Below are the code and all the weights of a small trained network. Each question names an input and a class and asks about switching units off, where a switched-off unit gives its printed mean instead of its output.

import numpy as np


def w(rows, s, z=0):
    codes = np.array(rows[::2]) - 128.0
    scale = np.full(codes.shape[1], s)
    scale[-1] = z or s
    return codes * scale


def f(y):
    return np.maximum(y, 0)


def log_softmax(a):
    a = a - a.max(-1, keepdims=True)
    return a - np.log(np.exp(a).sum(-1, keepdims=True))


def net(x, mask):
    res = np.array(x, float).reshape(1, 5) / 4 @ E
    y = f(res @ A[0][:, :-1].T + A[0][:, -1])
    res = res + np.where(mask, y, B[0][:, -1]) @ B[0][:, :-1]
    return log_softmax(res[-1] @ U[:, :-1].T + U[:, -1])


A, B = {}, {}
E = w([
[117,127,116,122,136,119,142,133],'x0',
[169,183,196,61,36,56,210,128],'x1',
[178,82,98,177,117,254,248,89],'x2',
[90,74,199,140,92,173,139,239],'x3',
[124,130,125,135,124,129,128,128],'x4',
],0.017)
A[0] = w([
[122,117,91,184,168,225,158,115,109],'n1',
[113,60,166,127,127,212,154,179,25],'n2',
[61,94,196,134,100,167,140,229,152],'n3',
[190,141,160,106,57,156,228,98,3],'n4',
[153,128,169,77,101,74,109,180,49],'n5',
[102,35,178,127,84,152,126,253,111],'n6',
[64,124,108,147,174,95,21,157,238],'n7',
[91,127,117,122,165,117,52,139,183],'n8',
[129,87,144,89,163,129,169,85,206],'n9',
[175,187,81,113,143,108,135,90,245],'n10',
[85,124,114,140,147,96,88,157,110],'n11',
[126,82,108,204,183,205,149,96,148],'n12',
[138,195,184,66,53,27,124,146,96],'n13',
[143,164,158,89,57,50,123,117,148],'n14',
[159,155,132,102,60,139,230,119,17],'n15',
[85,88,163,161,129,192,143,160,106],'n16',
[63,61,185,167,120,177,134,200,83],'n17',
],0.017,0.011)
B[0] = w([
[138,69,91,115,94,77,188,166,210],'n1',
[148,89,156,94,199,74,186,169,193],'n2',
[93,189,213,156,92,200,111,191,230],'n3',
[203,201,178,52,156,148,48,66,215],'n4',
[76,144,125,185,78,193,166,142,191],'n5',
[126,146,252,81,168,168,136,226,235],'n6',
[198,187,165,68,150,180,51,59,251],'n7',
[197,138,138,114,153,92,73,99,206],'n8',
[107,120,102,131,95,146,101,100,163],'n9',
[162,79,89,128,160,26,122,87,197],'n10',
[143,173,174,101,110,152,106,140,179],'n11',
[126,72,45,118,75,115,160,108,219],'n12',
[58,83,167,200,179,86,201,146,252],'n13',
[67,83,177,173,165,82,128,137,222],'n14',
[206,193,179,83,139,187,54,70,205],'n15',
[176,104,130,86,169,78,139,165,188],'n16',
[163,89,176,77,219,106,153,199,212],'n17',
],0.017,0.039)
U = w([
[179,185,116,119,146,135,12,31,249],'0',
[115,64,160,139,186,33,204,190,197],'1',
[184,206,177,76,150,216,39,164,76],'2',
[56,154,178,205,105,167,184,221,12],'3',
[144,54,3,165,34,109,165,112,50],'4',
],0.014)

Each question gives the input, the list of numbers given to net, and the class t.
The units are the neurons (one row each of A and B). Each row of codes is followed by its name. A weight is (code - 128) times the scale printed after its matrix; where a second scale follows, it is the last column's (A, B and U).
mask holds one flag per neuron, in row order. A switched-off neuron (its flag False) gives its mean, the last column of its row in B, instead of its output. The means were averaged over made-up inputs and are rounded, as every weight is.
A unit's drop is (log p(t) with every unit on - log p(t) with that unit switched off) / (log p(t) with every unit on - log p(t) with every unit switched off).
The circuit of an input: a set's keep is (log p(t) with only the set's units on - log p(t) with every unit switched off) / (log p(t) with every unit on - log p(t) with every unit switched off). Starting from the 12 units with the biggest drops (on a tie, the unit counted first), units are removed one at a time, each time the one whose removal leaves the highest keep (on an exact tie, the one counted first), for as long as the keep stays at least 0.8.
units of the circuit, in order: the units of the circuit, biggest drop first
k most important neurons: the k neurons with the biggest drops, biggest first
drop when u is switched off: that unit's drop, to one decimal
input [8,7,-2,0,-5], class 1: units of the circuit, in order : [n13]
input [-4,4,0,8,2], class 3: units of the circuit, in order : [n7; n3]
input [2,0,6,-2,-4], class 4: 3 most important neurons : [n7; n1; n12]
input [2,0,4,0,-1], class 4: 3 most important neurons : [n7; n6; n13]
input [-2,5,0,-2,-1], class 1: 2 most important neurons : [n7; n13]
input [6,0,6,8,-8], class 1: 3 most important neurons : [n2; n7; n1]
input [-7,8,1,-3,-7], class 0: 2 most important neurons : [n4; n15]
input [-5,1,-1,3,0], class 3: 2 most important neurons : [n4; n7]
input [-1,4,-5,1,-4], class 3: drop when n5 is switched off : 0.3
input [0,8,-2,3,1], class 3: drop when n13 is switched off : 0.2
input [7,-5,1,-7,5], class 4: drop when n10 is switched off : 0.0
input [-1,0,-3,-4,-8], class 0: drop when n17 is switched off : 0.2
